Here is a tiny trained network, its code and every weight. The questions are about switching its units off for an input and a target symbol, where a switched-off unit gives its printed mean instead of its output.

import numpy as np


def w(rows, s, z=0):
    codes = np.array(rows[::2]) - 128.0
    scale = np.full(codes.shape[1], s)
    scale[-1] = z or s
    return codes * scale


def norm(h):
    return h / np.sqrt((h * h).mean(-1, keepdims=True) + 1e-5)


def f(y):
    return y / 2 * (1 + np.tanh(0.7978845608 * (y + 0.044715 * y**3)))


def softmax(a):
    e = np.exp(a - a.max(-1, keepdims=True))
    return e / e.sum(-1, keepdims=True)


def log_softmax(a):
    a = a - a.max(-1, keepdims=True)
    return a - np.log(np.exp(a).sum(-1, keepdims=True))


def net(x, mask):
    ids = ['ΓΔΞΣΩζφ'.index(c) for c in x.split()]
    T = len(ids)
    res = E[ids] + P[:T]
    r = norm(res)
    for j in range(2):
        rows = slice(3 * j, 3 * j + 3)
        q, k, v = (r @ M[0][rows].T for M in (Q, K, V))
        z = softmax(np.where(np.tri(T) > 0, q @ k.T / 3**0.5, -1e9)) @ v
        o = O[0][rows]
        res = res + np.where(mask[j], z, o[:, -1]) @ o[:, :-1]
    y = f(norm(res) @ A[0][:, :-1].T + A[0][:, -1])
    res = res + np.where(mask[2:14], y, B[0][:, -1]) @ B[0][:, :-1]
    return log_softmax(norm(res)[-1] @ U[:, :-1].T + U[:, -1])


Q, K, V, O, A, B = {}, {}, {}, {}, {}, {}
E = w([
[108,134,101,104],'Γ',
[105,140,89,117],'Δ',
[237,57,76,151],'Ξ',
[96,92,116,189],'Σ',
[106,79,96,202],'Ω',
[109,143,98,114],'ζ',
[87,241,7,193],'φ',
],0.018)
P = w([
[209,86,254,219],'0',
[54,130,122,195],'1',
[62,154,103,174],'2',
[51,162,84,162],'3',
[56,178,88,147],'4',
[51,173,84,128],'5',
[53,173,84,115],'6',
[53,176,89,101],'7',
[52,177,91,92],'8',
[53,182,92,84],'9',
[55,184,87,79],'10',
[60,177,86,66],'11',
],0.0047)
Q[0] = w([
[164,192,11,77],'h1',
[128,111,178,200],'h1',
[10,187,23,106],'h1',
[83,145,125,214],'h2',
[175,135,220,128],'h2',
[82,190,50,140],'h2',
],0.012)
K[0] = w([
[206,144,186,188],'h1',
[75,109,82,115],'h1',
[133,187,207,202],'h1',
[61,254,131,87],'h2',
[82,41,39,177],'h2',
[106,146,203,146],'h2',
],0.013)
V[0] = w([
[138,17,25,90],'h1',
[85,215,41,42],'h1',
[46,244,140,96],'h1',
[223,22,162,136],'h2',
[206,104,112,1],'h2',
[85,150,33,160],'h2',
],0.0068)
O[0] = w([
[2,131,200,231,152],'h1',
[87,105,2,236,82],'h1',
[195,137,173,245,76],'h1',
[127,241,100,253,26],'h2',
[80,137,117,109,26],'h2',
[138,171,91,144,255],'h2',
],0.0061,0.0067)
A[0] = w([
[21,86,154,151,158],'n1',
[165,89,174,214,128],'n2',
[32,150,145,107,137],'n3',
[103,248,177,137,73],'n4',
[146,18,191,93,215],'n5',
[110,146,205,167,253],'n6',
[58,148,151,71,90],'n7',
[183,234,124,180,134],'n8',
[142,149,66,155,92],'n9',
[120,144,59,126,114],'n10',
[154,123,77,28,141],'n11',
[108,215,71,125,133],'n12',
],0.012,0.0023)
B[0] = w([
[133,187,35,41,178],'n1',
[249,75,84,218,179],'n2',
[187,68,2,191,173],'n3',
[41,52,170,156,157],'n4',
[61,203,139,163,174],'n5',
[99,70,25,116,121],'n6',
[190,81,228,136,173],'n7',
[23,79,73,84,180],'n8',
[104,109,159,53,227],'n9',
[62,201,167,81,245],'n10',
[129,127,117,203,253],'n11',
[68,204,141,137,251],'n12',
],0.0083,0.0059)
U = w([
[191,122,93,251,228],'Γ',
[144,55,60,74,2],'Δ',
[67,193,120,128,208],'Ξ',
[83,65,183,197,13],'Σ',
[167,111,167,102,125],'Ω',
[236,236,134,140,66],'ζ',
[176,139,195,131,220],'φ',
],0.013,0.0029)

Each question gives the input, a string of symbols that net reads in full, and the target symbol t.
The units are the heads (3 rows each of Q, K, V and O) and the neurons (one row each of A and B). Each row of codes is followed by its name. A weight is (code - 128) times the scale printed after its matrix; where a second scale follows, it is the last column's (O, A, B and U).
mask holds one flag per unit, heads first, then neurons. A switched-off unit (its flag False) gives its mean, the last column of its rows in O or B, instead of its output. The means were averaged over made-up inputs and are rounded, as every weight is.
A unit's drop is (log p(t) with every unit on - log p(t) with that unit switched off) / (log p(t) with every unit on - log p(t) with every unit switched off).
The circuit of an input: a set's keep is (log p(t) with only the set's units on - log p(t) with every unit switched off) / (log p(t) with every unit on - log p(t) with every unit switched off). Starting from the 12 units with the biggest drops (on a tie, the unit counted first), units are removed one at a time, each time the one whose removal leaves the highest keep (on an exact tie, the one counted first), for as long as the keep stays at least 0.8.
circuit, biggest first: the units of the circuit, biggest drop first
most important unit: the unit with the biggest drop
top k neurons: the k neurons with the biggest drops, biggest first
heads that matter: for each layer, one digit per head in row order, 1 if its drop is at least 0.15 and else 0, layers parted by /
drop when u is switched off: that unit's drop, to one decimal
input Ξ Ξ φ Ξ φ Σ Σ, target Δ: most important unit	n1
input Γ φ Ω Σ φ ζ Ω Σ Δ Δ ζ, target Σ: heads that matter	11
input Σ φ φ Ω, target Γ: circuit, biggest first	(h1 n2)
input Ξ ζ Ξ φ φ Ξ Σ Ξ, target Ξ: circuit, biggest first	(h1 h2)
input Δ Σ Γ Δ φ Γ, target Γ: circuit, biggest first	(n11 n3 n7)
input Ξ φ ζ, target Δ: top 2 neurons	(n3 n7)
input Ξ ζ Ξ Ξ φ Γ ζ Δ Δ Σ ζ Δ, target Δ: top 3 neurons	(n3 n7 n10)
input Δ Σ Ξ ζ φ Σ ζ Σ φ ζ, target Γ: circuit, biggest first	(n11 n3 n7)
input Δ Δ φ φ Ξ φ φ Δ, target Γ: heads that matter	01
input Σ Σ Δ φ Γ ζ φ Ξ Δ, target φ: heads that matter	10
input Ω φ Σ Ξ Δ Γ Δ Ω, target Δ: circuit, biggest first	(n1 n12)
input Δ ζ Ω Ξ φ φ Ξ Δ, target Γ: heads that matter	00
input φ Ω Δ Ω ζ φ Ξ, target Γ: top 2 neurons	(n1 n8)
input ζ ζ Ω ζ Ξ Γ Γ Ω, target Δ: top 3 neurons	(n1 n11 n12)
input Δ Δ ζ φ φ Γ, target Γ: top 2 neurons	(n11 n9)
input φ φ φ Γ Ω, target Γ: circuit, biggest first	(h1)
input Ξ φ Ω Δ Σ φ Γ Σ, target Δ: drop when h1 is switched off	0.2
input ζ Ξ Δ Γ, target ζ: drop when h1 is switched off	0.5
input Δ Γ φ Γ Δ φ Σ, target Γ: drop when h2 is switched off	-0.1
input Σ ζ Γ Σ φ Ξ, target Γ: top neuron	(n1)
